Each row has a name. Each piece below is followed by the name of the row it came from, unless a question asks for something else. Each question is about the rows just above it. Places in a row count from 0.

R: [ 91 156 187 151 111 139 126 109  88 133 147 130 149 123 126 105 143 116
  95 151 143 123 120 112]
H: [ 91 239 142 124 130  83 133 121 127 196  94 157 118 150 143 123 172 121
 132 118 112 120 122 127]
P: [ 91 210 123 150 111  77 128 142 122 174 115 177 113 155 134 124 173 130
 117 117 150 123 111 131]
V: [ 91 239 142 124 130  83 133 121 127 196  94 157 118 150 143 123 172 121
 132 118 166 137 130 104]
T: [ 91 178 189  75 130 153 112 102  84 150 112  90 125 102 115 111 135 124
 111 154 164 126 130 113]
The rest of the row after [142 122 174 115]:
[177 113 155 134 124 173 130 117 117 150 123 111 131]
Go on from [150 111] to the end of its row.
[ 77 128 142 122 174 115 177 113 155 134 124 173 130 117 117 150 123 111
 131]
Row and place of [104] in the named rows:
V, 23
q: [ 91 178 189  75 130 153 112 102  84 150 112  90 125 102 115 111 135 124
 111 154 164 126 130 113]
T
The row with [ 91 239 142 124 130  83 133 121 127 196  94 157 118 150 143 123 172 121
 132 118 112 120 122 127] is
H
Row and place of [149] in the named rows:
R, 12

bado: [144 161 132 133  97  93 154 114 151 128 148 145 117 141  73 105 130 138
 116 161 118 167 215 139]
Rufur: [130 111 177 149  19 133 119 108 125 118 144 110  94 121  87  87  36  90
  74  72  70 129  96 133]
gamov: [160 129 148  88 107 141  93 122 145 150 169 119 142 113 141 104 162 161
 118 153 146 115  81 151]
vabe: [146  94 147  87  17 144 155 109 140 160 158  88 110 137 112 122 155 114
 179 152 157 141  93 110]
perid: [184  99 128 114  17 167 103 138 148 157  88 103 118 130 142 129 144 101
 117 139 120 124  83 106]
Sav: [ 73 109 116 127 197  65 169 136 131 155 183 172 123  95  30 106  50 181
  74 134 145 111 159 134]
pomen: [120 102 124 149  19 134 119 119 133 140 166 140 142 158 127 109  98 123
 182 130 137 154 160 111]
nafa: [ 33 115 164 125 135 125 118 129 118 155 157 120 144 142  57 105 121 124
 141 104 115 100 172 101]
suba: [117 137 121 116  50 135 143 129 115 129 163 111 144  95 142 136 170 154
 125 179 147 133 139  97]
Row and place of [102] in the named rows:
pomen, 1
Go on from [149  19 134 119] to the end of its row.
[119 133 140 166 140 142 158 127 109  98 123 182 130 137 154 160 111]
Where do [160 129 148  88 107 141  93 122 145 150 169 119 142 113 141 104 162 161
 118 153 146 115  81 151] appear?
gamov
[143] is at row and place
suba, 6

D: [119 122  94  30 126  72 114  98  42 133  71 148 132  52  83 101 161 184
 133  99 109  26  98 132 158  97  98 164 179 137  59  91  92 161 141 160
 114  76  86]
M: [112 164 133 178 178 151 179 152 106 119 171 122 126 141 171 117 128 157
 159 172  68 155 150 138 165 123 109 151 117 142 165 166 173 146 158 137
  94 186 208]
Q: [147 158 125  75 140  96 184  88 116 163 133 182 121 118 104 158 106 119
 168  94 123 160 127 135 139 102 106  79 138 177  79 133 143 137 193  85
  79 107 140]
A: [ 69 153 181 124  99 159  92 164 168  91  94 156 121 163 140 172 115  91
 152  94 162 132 120 148 138 147 143 154 178  89 122 136 141 121 111 125
 130 114 110]
After [179 137  59], its row goes on with
[ 91  92 161 141 160 114  76  86]
Where in the named rows is [120]?
A, 22

G: [151 193 194 126  84]
C: [ 42 142  43  39 174]
Z: [133 173 137  92 112]
[173] is at row and place
Z, 1
Where in the named rows is [43]?
C, 2
The rest of the row after [133 173 137]:
[ 92 112]

fures: [154 118 117 131 120 151  54  63]
mobus: [154 118 117 131 120 152 157 170]
lek: [188 141 140 131 120 151 157 170]
par: [154 134 129 118 130 130 175 130]
Go on from [134 129 118 130 130] to the end of its row.
[175 130]
The rest of the row after [120 151  54]:
[63]
Go on from [141 140 131] to the end of its row.
[120 151 157 170]
Where in the named rows is [129]?
par, 2
Row and place of [152] in the named rows:
mobus, 5

Sozi: [137 133  83 116 185 116 185 196 187 104 129 105]
Likit: [109 159 145 164 147  51  89 157 140 194 120 184]
Raf: [109 159 145 186 147  51 215 145 147 137  71 120]
Where in the named rows is [71]?
Raf, 10
Row and place of [89] in the named rows:
Likit, 6
Go on from [116 185 196] to the end of its row.
[187 104 129 105]
[184] is at row and place
Likit, 11
After [196 187], its row goes on with
[104 129 105]
After [137 133  83 116], its row goes on with
[185 116 185 196 187 104 129 105]

pim: [209 123  84  96 102 157 114 185 214 114 172]
rutiz: [155  92 111  88  94 178 106 241 155  98 163]
nis: [119 194  91 129 184  79  95 152 147 131 180]
funut: [119 193  91 100  77 174 115 152  63  87  80]
fuz: [ 97 170 131  96 102 156 136  28  98 161 102]
Seme: [132 142 133 212 177  97 224 109 122 219 116]
tove: [156 170  49  99 121 127  68 119 180 107 170]
After [ 96 102 157], its row goes on with
[114 185 214 114 172]
Go on from [119 194  91] to the end of its row.
[129 184  79  95 152 147 131 180]
[194] is at row and place
nis, 1
Row and place of [122] in the named rows:
Seme, 8
Go on from [102 156 136] to the end of its row.
[ 28  98 161 102]
Go on from [84 96] to the end of its row.
[102 157 114 185 214 114 172]

pelo: [104 180 118 131  51 101 167 121 223 179 158 181  98 176 223 105 106  82
 209 132  97 134 140 163]
faneg: [ 84 119  82 122 120 131 231 131  81 151 120  93 143 108 172 137 119 147
 119 134 124 158 138  81]
Kame: [ 84 120  82 123 120  86 114 170 125 152 120  93  94 143  44 133 169 158
 161  83 117  58 165 157]
Go on from [ 84 119  82 122 120] to the end of its row.
[131 231 131  81 151 120  93 143 108 172 137 119 147 119 134 124 158 138
  81]
Row and place of [104] in the named rows:
pelo, 0
After [152 120  93], its row goes on with
[ 94 143  44 133 169 158 161  83 117  58 165 157]
[152] is at row and place
Kame, 9
Go on from [ 82 123] to the end of its row.
[120  86 114 170 125 152 120  93  94 143  44 133 169 158 161  83 117  58
 165 157]

dipan: [115 105 103 146 147 169 140  69 147 101 115 145 144]
gidiz: [115 105 103 146 147 169 164 124 145 101 144 145 144]
vak: [123 114 120 110 121 178 167 133 108 119 111 112 108]
tored: [100  82 104 156 152 131 140  69 146  51 132 138 142]
The rest of the row after [140  69 146]:
[ 51 132 138 142]
[51] is at row and place
tored, 9

